Z: [ 10 -42 -10   7   1  19  18   0   4  27]
E: [  5   7   0 -10  -8 -42  -1   2   3  17]
F: [ -5 -16  -4  11  16  33  15  16   6  16]
V: [-41 -27  -7 -18   2 -57   0   0   3  19]
Y: [  7  28  19 -10  34 -14 -18   8   8 -25]
W: [  6  19  32   5  -1  24 -18 -22   4 -16]
L: [-15  59  13   2 -42 -10  -9  -1   4  -9]
B: [ -6 -15 -15  -7  -7 -27  -7 -18   0 -12]
at: [ 3 17]
E, 9
howmany B: [-15]
2
at: [ -7 -27  -7 -18   0]
B, 5
all L: [-9]
7 10
at: [-10  -8 -42  -1   2]
E, 4
which: [  6  19  32   5  -1  24 -18 -22   4 -16]
W
at: [-42 -10  -9  -1   4  -9]
L, 5

U: [ 35 -50 -55 -50 -55]
N: [ 56  56 -41  56  56]
Q: [ 60 -34 -54  -2  -2]
J: [  4 -20   4 -52   4]
howmany J: [3]
0
all U: [-55]
3 5
howmany N: [57]
0
all N: [56]
1 2 4 5

G: [ -2 -28  15 -22]
K: [  4 -27  20 -17]
P: [ -4  26 -20  16]
D: [-34 -39 -18  19]
X: [-47  -8 -32 -39]
at: [-32 -39]
X, 3
at: [ -2 -28]
G, 1

C: [ 18   3 -14  -4 -26 -47 -45  28  29 -49]
A: [ 39   1 -23   2  24 -57 -19  36  39   3]
T: [-27  12  11 -17  12  39  12 -27   4 -27]
S: [-46 -46 -13 -13 -46 -46  -7 -46 -13 -13]
M: [-29 -45   0  16  -4  32   0 -12  -8  36]
R: [-20   9   2   2 -20  27   2 -13 -11  29]
H: [ 11   1 -23  38  24 -57 -19  36  39 -58]
howmany T: [-27]
3
howmany S: [-46]
5
howmany S: [-47]
0
howmany R: [1]
0
howmany R: [28]
0
howmany R: [-20]
2
all R: [2]
3 4 7

kagek: [ -2  -3  14  -5  12 -34  -4 -34]
zokuz: [ -8 -14  -7  -9   6  25  12  -4]
volam: [-24  -9 -14  -7 -14 -10  13 -45]
pav: [-11 -39  13 -18 -31  -5  -5  12]
all kagek: [-4]
7
all kagek: [12]
5
which: [ -8 -14  -7  -9   6  25  12  -4]
zokuz
at: [ -9 -14  -7]
volam, 2
howmany kagek: [-35]
0
at: [ -4 -34]
kagek, 7
at: [ 14  -5  12 -34  -4 -34]
kagek, 3

renoz: [ 27 -34 -19  29  31  38  35  24]
Nitot: [-31  30 -42   8   6  14  10  39]
seg: [ 22  -9 -21  -1  18  18  -9  18]
gim: [-30  48 -33 -26 -24 -25 -34 -30]
pubi: [ 10   2 -35   3  13   8  10  37]
Lomob: [-32  22  24   6   2  13  14 -17]
Lat: [-26  34   4 -27  30  26  26 -15]
dudo: [-23  34   4 -27 -23 -26 -27  -8]
duda: [ 28 -20  14 -36 -39 -35 -37  12]
pabe: [ 31 -46  -8 -22 -23 -19 -19  24]
zonuf: [ 24  -8  36 -27 -30 -27 -34 -34]
bop: [ 21   3 -52 -10 -22 -21 -23  35]
howmany seg: [-9]
2
at: [-26  34   4 -27  30  26]
Lat, 1
all gim: [-33]
3
which: [ 22  -9 -21  -1  18  18  -9  18]
seg
all zonuf: [-27]
4 6
at: [  2 -35   3  13   8]
pubi, 2
which: [-23  34   4 -27 -23 -26 -27  -8]
dudo

bifi: [ 30  27 -17  42   9   2  14  11  15   9  23   4 -10   7   2  -3  -8   4
  14   3  -3   4  11 -17   6  21  19 -13]
Duro: [-17  15 -17 -20 -12   2   4  11  -5 -10   4 -10   7   6  23   9  -8   4
  -5  -1  14   5  11 -17  18  -8  11 -13]
Vuf: [ 19 -17 -10 -17  -4  -3   2  15   4   4 -12 -12 -10   2   6  -3  -8  19
  14   6  -3 -12  11 -17   6  21  -6 -13]
at: [ 23   4 -10   7   2]
bifi, 11
howmany Vuf: [6]
3
all Vuf: [-6]
27
all bifi: [4]
12 18 22
all Duro: [-5]
9 19
which: [ 30  27 -17  42   9   2  14  11  15   9  23   4 -10   7   2  -3  -8   4
  14   3  -3   4  11 -17   6  21  19 -13]
bifi
at: [-17  15 -17 -20 -12   2   4  11  -5 -10   4]
Duro, 1

tume: [ 41   2  19  -6  45  43   1  57  19 -18]
Pezom: [ 4 62 17 62 63 26  4 62 62 61]
zavab: [ 56  -7 -22  -7  45  18   1  56  18 -20]
at: [41  2]
tume, 1
howmany zavab: [-7]
2
all Pezom: [62]
2 4 8 9
at: [ 4 62 17 62]
Pezom, 1
all zavab: [18]
6 9
all tume: [-6]
4
which: [ 4 62 17 62 63 26  4 62 62 61]
Pezom

kefa: [-11 -14  -5  13  -6  28  22  -7  35   2  -9  13  -9  14  -6  10 -20   6
 -18  50   4 -17  28   1   6   1   3  -4  -3  -3   7  -2 -15]
vot: [ -8  -2 -38   9  13 -29 -12  -9  20   4 -13  28  21 -33  13 -35 -17 -12
 -23  14  -5 -48  -6  -5 -23  -1  -4  -6 -13  16 -30 -19  -7]
Suzu: [-14 -26 -21  15 -34   4   9 -15  34 -10 -15   9   2  14  18  -2  -6  -9
 -33  33   2  -6   5   2  15 -15   2  20 -10 -11  -6 -15 -10]
Kelu: [-14 -26 -22  13 -36   3   6 -15  32 -10 -15  11   7  13  22  -5  -7 -10
 -36  32  -1  -1   6   2  16 -20   2  20 -11 -13  -8 -16 -11]
tef: [-10 -24 -18  11 -16   3  -8 -34   3  -2 -16  20   7  12   4 -31 -26  -2
 -22  36  -9 -31  27 -34  12 -17 -25  -6 -21 -15 -23 -24 -11]
Muf: [-35  33   7  15  -3  26   0  -3  19  -2 -16  20   7   8   4 -31 -26  -2
 -22  36  -9 -31  27 -34  12 -17 -25  -6 -21 -15 -23 -24 -11]
Bavo: [ -1  14 -34   2 -10 -29  -6 -21  16  21 -26  18  17 -16  44 -36 -33 -23
 -26   9 -22 -54  15  14  -2   3 -11   8 -31   6 -13 -22  -4]
nidot: [-13 -28 -26  17 -32  -4  -2 -27  19  -8 -21   8   6   9  16 -22  -7  -4
 -33  35   4 -22  11 -21  17 -13 -10  18 -15 -12 -15 -18   1]
tuso: [  4  19  13 -27   0 -13 -15 -11  28 -19 -23  -5  12  13  25 -11 -27 -18
  -2  20  -4 -35  33   7 -23 -18  23 -20  10  22 -19 -11  -7]
Nanu: [ -1  12 -18 -34 -32 -24   2  13  26  39 -23  -3  12  13  25 -11 -27 -18
  -2  -3  -4 -35  33   7  17  -3  26   0  -3  19  -3  -3  20]
mufen: [-11 -13 -24 -20  -1 -25  -7  25  31  12  -3  12  16 -14 -17 -12  -7 -10
   4  19  13 -27   0 -13 -15 -10  28 -19  15  29  -5  -6   8]
all Nanu: [-3]
12 20 26 29 31 32
at: [  4  19  13 -27   0 -13 -15 -10  28 -19]
mufen, 19
at: [-35  33   7  17  -3  26   0  -3  19]
Nanu, 22

diz: [-19  -5   5  -3   4 -12   5   2  10  55  -2 -12  -4   3]
lege: [ 10 -10   0  -3   4  -1   3  -1  -2  13   5  -1  -1   3]
Vusaz: [-13  -1  -5   5 -13   5 -13  -9   3   8 -13   0  -2   8]
Muma: [-19  -5   5  -3   4   4   5   2  10  32  -2 -12  -4   2]
Bufug: [ 6 -4 -2 -8 -6  4 -3  4  1  4  6  1 -6 -1]
pafi: [10 -8 -4 -3  4 -2 -6 -1 -5 28  3 -5  7  5]
labid: [-19  -5   5  -7   4   4   5 -11  10  55  -2 -12  -4   3]
Vorak: [ -5   2   2   3  -6   2   1 -10   7 -22  -2   7  -4  -2]
vafes: [ 4 -1  3  2 -2 13  5 -1 -1  3  0  0 -4  9]
all Muma: [-12]
12
at: [-4 -2 -8 -6  4 -3]
Bufug, 2
all Vusaz: [-13]
1 5 7 11
at: [ 4 -1  3 -1 -2 13  5 -1 -1  3]
lege, 5
all labid: [-19]
1
at: [  4 -12]
diz, 5

tipo: [ -2  -9   2  15   8  10  20   3  20  18   4  -6   3 -11  20   5  -7  -5
   3 -38  -3  -5  -7   8  -1   8 -16   3]
Nifim: [ -2  -9   2  -2   8   3  20   3  20  18   4  -6   3 -11  -2   5  -7  -5
  -2   3 -45  -5  -7   4  10   9 -16   3]
Durur: [  8  -9   2  15   8  10  20   3  20   2   4  -6   3   8  20 -20  -7  -5
   3 -38  -3   8  -7   4  10   8 -16   3]
all tipo: [8]
5 24 26
which: [  8  -9   2  15   8  10  20   3  20   2   4  -6   3   8  20 -20  -7  -5
   3 -38  -3   8  -7   4  10   8 -16   3]
Durur
which: [ -2  -9   2  15   8  10  20   3  20  18   4  -6   3 -11  20   5  -7  -5
   3 -38  -3  -5  -7   8  -1   8 -16   3]
tipo
howmany Durur: [8]
5
howmany Nifim: [-2]
4

